Below are the code and all the weights of a small trained network. Each question names an input and a class and asks about switching units off, where a switched-off unit gives its printed mean instead of its output.

import numpy as np


def w(rows, s, z=0):
    codes = np.array(rows[::2]) - 128.0
    scale = np.full(codes.shape[1], s)
    scale[-1] = z or s
    return codes * scale


def norm(h):
    return h / np.sqrt((h * h).mean(-1, keepdims=True) + 1e-5)


def f(y):
    return y / 2 * (1 + np.tanh(0.7978845608 * (y + 0.044715 * y**3)))


def log_softmax(a):
    a = a - a.max(-1, keepdims=True)
    return a - np.log(np.exp(a).sum(-1, keepdims=True))


def net(x, mask):
    res = np.array(x, float).reshape(1, 7) / 4 @ E
    u = 0
    for l in range(2):
        y = f(norm(res) @ A[l][:, :-1].T + A[l][:, -1])
        res = res + np.where(mask[u : u + 3], y, B[l][:, -1]) @ B[l][:, :-1]
        u += 3
    return log_softmax(norm(res)[-1] @ U[:, :-1].T + U[:, -1])


A, B = {}, {}
E = w([
[133,158,95,218,131,125,82,1,117,129],'x0',
[160,97,162,127,145,103,150,131,129,114],'x1',
[100,95,135,135,133,126,152,123,156,127],'x2',
[133,119,135,107,113,121,111,123,136,132],'x3',
[121,114,117,161,159,157,161,123,130,108],'x4',
[104,128,226,145,140,125,72,233,185,67],'x5',
[97,167,182,80,224,158,161,67,104,224],'x6',
],0.0086)
A[0] = w([
[162,103,49,47,168,150,224,137,150,213,250],'L0N0',
[183,57,2,126,20,108,196,113,77,125,116],'L0N1',
[188,45,83,59,101,149,168,216,192,61,189],'L0N2',
],0.0057,0.0019)
B[0] = w([
[102,34,128,112,104,138,168,95,61,110,255],'L0N0',
[123,184,248,111,186,135,99,140,148,177,236],'L0N1',
[101,184,92,151,182,141,99,166,92,161,237],'L0N2',
],0.013,0.0055)
A[1] = w([
[160,167,216,159,150,137,141,2,190,184,9],'L1N0',
[101,65,169,109,128,150,224,113,214,107,1],'L1N1',
[196,89,98,245,115,92,55,126,203,92,55],'L1N2',
],0.0082,0.00071)
B[1] = w([
[127,177,95,242,183,152,123,252,202,167,254],'L1N0',
[108,204,131,153,77,74,21,90,89,123,157],'L1N1',
[202,84,78,62,39,102,166,49,90,82,188],'L1N2',
],0.011,0.0077)
U = w([
[79,200,201,129,205,146,97,155,98,255,215],'0',
[156,203,119,195,132,120,80,240,229,142,8],'1',
[158,26,114,77,81,115,152,33,55,137,152],'2',
],0.0091,0.0014)

Each question gives the input, the list of numbers given to net, and the class t.
The units are the neurons (one row each of A and B). Each row of codes is followed by its name. A weight is (code - 128) times the scale printed after its matrix; where a second scale follows, it is the last column's (A, B and U).
mask holds one flag per neuron, layer by layer. A switched-off neuron (its flag False) gives its mean, the last column of its row in B, instead of its output. The means were averaged over made-up inputs and are rounded, as every weight is.
A unit's drop is (log p(t) with every unit on - log p(t) with that unit switched off) / (log p(t) with every unit on - log p(t) with every unit switched off).
The circuit of an input: a set's keep is (log p(t) with only the set's units on - log p(t) with every unit switched off) / (log p(t) with every unit on - log p(t) with every unit switched off). Starting from all 6 units, units are removed one at a time, each time the one whose removal leaves the highest keep (on an exact tie, the one counted first), for as long as the keep stays at least 0.8.
circuit, biggest first: the units of the circuit, biggest drop first
unit that matters most: the unit with the biggest drop
top k neurons: the k neurons with the biggest drops, biggest first
top k neurons in layer l: the k neurons of layer l with the biggest drops, biggest first
drop when u is switched off: that unit's drop, to one decimal
input [7,-3,3,-4,3,-8,-7], class 1: circuit, biggest first	L0N1; L1N0
input [7,7,1,6,2,8,-5], class 2: unit that matters most	L1N2
input [-3,0,1,-8,-7,-3,-8], class 0: top 2 neurons in layer 0	L0N1; L0N2
input [-1,4,6,-4,-1,-2,7], class 2: top 2 neurons in layer 0	L0N0; L0N1
input [-6,0,-8,-2,-2,-2,-7], class 0: top 2 neurons in layer 0	L0N1; L0N2
input [-1,-1,-7,3,0,-5,-7], class 0: top 2 neurons	L0N1; L0N2
input [2,-1,-8,7,-5,6,-1], class 2: top 3 neurons	L0N1; L1N0; L1N2
input [2,-5,-4,-8,1,4,-4], class 2: circuit, biggest first	L1N2; L1N0
input [2,4,8,6,1,-6,0], class 1: top 3 neurons	L0N1; L1N0; L0N2
input [4,1,-4,-4,-8,-3,0], class 1: circuit, biggest first	L1N0; L0N2
input [1,3,-6,6,8,2,5], class 1: top 2 neurons in layer 0	L0N2; L0N0
input [-8,5,3,6,-3,-1,4], class 2: top 2 neurons	L1N0; L0N0
input [1,-8,2,-2,7,8,7], class 1: circuit, biggest first	L0N0; L0N2; L1N0
input [-6,6,8,-7,-8,-7,5], class 2: top neuron	L0N0
input [-6,3,-3,7,1,-1,2], class 2: top 3 neurons	L0N0; L1N0; L0N1
input [6,0,-7,4,6,-3,0], class 1: circuit, biggest first	L1N0; L0N2
input [2,-5,2,1,6,1,2], class 1: top 2 neurons in layer 0	L0N0; L0N2
input [-2,3,3,1,1,-1,-7], class 0: top 3 neurons	L0N1; L0N2; L1N0
input [0,-5,6,0,8,-1,1], class 2: top 2 neurons in layer 0	L0N1; L0N0
input [-7,-6,3,7,-2,-2,-7], class 0: top neuron in layer 1	L1N0
input [5,-5,4,2,5,5,0], class 2: top 2 neurons	L0N1; L1N2
input [-8,1,7,4,3,-7,5], class 2: top 2 neurons	L0N0; L1N0
input [8,-4,6,-4,7,-7,0], class 1: top 2 neurons	L1N0; L0N2
input [-2,-7,3,-7,4,-4,-5], class 0: top 2 neurons	L0N1; L0N2
input [2,4,-1,-8,4,5,7], class 1: drop when L0N0 is switched off	0.2
